Below is a small trained network, with its code and all its weights. Each question gives an input and a class and asks what happens when units are switched off, that is, made to give their printed mean instead of their output.

import numpy as np


def w(rows, s, z=0):
    codes = np.array(rows[::2]) - 128.0
    scale = np.full(codes.shape[1], s)
    scale[-1] = z or s
    return codes * scale


def f(y):
    return np.maximum(y, 0)


def log_softmax(a):
    a = a - a.max(-1, keepdims=True)
    return a - np.log(np.exp(a).sum(-1, keepdims=True))


def net(x, mask):
    res = np.array(x, float).reshape(1, 7) / 4 @ E
    y = f(res @ A[0][:, :-1].T + A[0][:, -1])
    res = res + np.where(mask, y, B[0][:, -1]) @ B[0][:, :-1]
    return log_softmax(res[-1] @ U[:, :-1].T + U[:, -1])


A, B = {}, {}
E = w([
[75,118,172,253,106,131,167,103,106,102,83],'x0',
[12,197,88,178,151,87,3,87,139,123,147],'x1',
[150,238,166,138,130,96,130,137,141,47,117],'x2',
[155,74,65,116,132,153,86,174,117,13,102],'x3',
[93,75,173,79,158,118,73,142,118,122,254],'x4',
[88,176,112,103,189,75,169,125,175,81,201],'x5',
[167,203,124,206,100,116,182,106,137,166,88],'x6',
],0.007)
A[0] = w([
[92,128,130,191,130,128,112,126,125,147,68,67],'N1',
[134,100,115,107,128,131,117,130,127,98,129,140],'N2',
[175,136,116,133,120,135,127,130,123,131,99,26],'N3',
[148,189,175,88,127,127,94,139,126,145,134,9],'N4',
[140,82,146,124,123,135,146,132,118,145,145,51],'N5',
[149,47,103,81,126,141,99,138,125,18,99,7],'N6',
[86,170,114,75,136,115,156,127,139,161,144,44],'N7',
[95,61,71,78,140,128,43,126,131,155,188,18],'N8',
[150,1,175,101,123,147,152,131,117,178,141,46],'N9',
[215,122,122,147,116,140,134,135,121,132,89,30],'N10',
[80,175,148,179,132,112,149,120,136,69,193,3],'N11',
[135,156,86,97,130,123,202,129,139,172,108,47],'N12',
[131,151,157,89,130,126,56,128,129,140,162,150],'N13',
[122,126,113,192,115,138,85,125,117,167,53,30],'N14',
],0.019,0.0035)
B[0] = w([
[79,116,107,179,90,134,92,79,129,106,71,185],'N1',
[138,128,116,96,142,138,98,158,106,118,105,163],'N2',
[138,165,93,149,116,142,159,156,103,161,103,158],'N3',
[162,196,183,80,89,127,124,89,123,95,146,162],'N4',
[141,79,165,118,109,133,131,135,116,143,101,166],'N5',
[171,117,85,96,205,129,75,187,128,7,74,215],'N6',
[195,77,137,137,177,139,85,50,122,108,185,174],'N7',
[69,105,27,102,104,125,103,172,136,208,247,251],'N8',
[105,11,239,87,86,119,184,140,132,128,85,234],'N9',
[138,205,85,103,98,116,193,194,139,177,95,188],'N10',
[73,154,183,242,175,123,179,195,121,124,154,192],'N11',
[213,100,75,158,187,134,130,90,142,204,151,182],'N12',
[98,188,144,68,81,128,99,106,122,125,189,199],'N13',
[91,98,95,128,74,132,75,52,134,107,71,192],'N14',
],0.018)
U = w([
[145,13,224,66,85,119,203,161,123,158,69,149],'0',
[152,117,57,61,194,132,75,221,102,2,64,133],'1',
[63,186,174,245,204,80,157,160,116,91,140,185],'2',
[54,104,62,56,108,108,51,175,116,169,229,143],'3',
[63,128,56,192,49,140,70,49,140,114,26,250],'4',
[219,122,112,150,230,117,111,36,173,184,180,117],'5',
[120,247,227,104,96,87,78,57,102,87,190,27],'6',
[215,195,44,129,102,139,213,139,151,223,58,63],'7',
],0.0051,0.0013)

Each question gives the input, the list of numbers given to net, and the class t.
The units are the neurons (one row each of A and B). Each row of codes is followed by its name. A weight is (code - 128) times the scale printed after its matrix; where a second scale follows, it is the last column's (A, B and U).
mask holds one flag per neuron, in row order. A switched-off neuron (its flag False) gives its mean, the last column of its row in B, instead of its output. The means were averaged over made-up inputs and are rounded, as every weight is.
A unit's drop is (log p(t) with every unit on - log p(t) with that unit switched off) / (log p(t) with every unit on - log p(t) with every unit switched off).
The circuit of an input: a set's keep is (log p(t) with only the set's units on - log p(t) with every unit switched off) / (log p(t) with every unit on - log p(t) with every unit switched off). Starting from the 12 units with the biggest drops (on a tie, the unit counted first), units are removed one at a time, each time the one whose removal leaves the highest keep (on an exact tie, the one counted first), for as long as the keep stays at least 0.8.
circuit, biggest first: the units of the circuit, biggest drop first
most important unit: the unit with the biggest drop
k most important neurons: the k neurons with the biggest drops, biggest first
drop of u: that unit's drop, to one decimal
input [-2,-8,8,0,-2,7,1], class 7: most important unit	N10
input [3,0,-4,3,-1,4,4], class 4: 3 most important neurons	N8, N9, N6
input [-7,1,5,5,3,-1,7], class 6: 2 most important neurons	N8, N4
input [-3,6,5,-1,4,5,6], class 6: 4 most important neurons	N4, N13, N7, N6
input [-2,2,-5,1,2,0,8], class 4: 2 most important neurons	N8, N9
input [-7,6,-4,7,-8,0,3], class 1: 2 most important neurons	N6, N13
input [5,4,8,-8,6,-6,-6], class 6: 2 most important neurons	N13, N4
input [2,8,8,-5,7,-2,-5], class 6: 2 most important neurons	N13, N4
input [4,8,8,2,-2,-1,2], class 4: 2 most important neurons	N14, N1
input [-5,1,7,-6,-8,-2,0], class 7: 2 most important neurons	N10, N3
input [-5,-6,-7,-6,-6,4,3], class 5: 2 most important neurons	N12, N7
input [5,-5,6,-1,-2,2,-7], class 1: circuit, biggest first	N9, N8
input [-5,-6,8,2,-3,4,-1], class 1: 2 most important neurons	N6, N8
input [2,-2,6,1,-8,8,7], class 7: most important unit	N12
input [-8,3,5,2,-5,1,-4], class 1: 2 most important neurons	N6, N8
input [2,1,-2,8,7,3,2], class 1: 2 most important neurons	N6, N2
input [-3,-3,-8,3,4,-4,-4], class 0: 2 most important neurons	N9, N5
input [-4,1,-7,0,-7,-4,-4], class 0: 2 most important neurons	N9, N13
input [6,-1,-4,-6,-4,5,-2], class 4: drop of N8	0.3
input [-6,-6,7,4,2,0,-1], class 1: drop of N3	0.0
input [1,-4,7,-2,0,4,3], class 2: most important unit	N11
input [8,-5,4,7,3,-7,1], class 1: drop of N6	2.0
input [-8,1,7,0,0,0,5], class 6: drop of N4	0.1
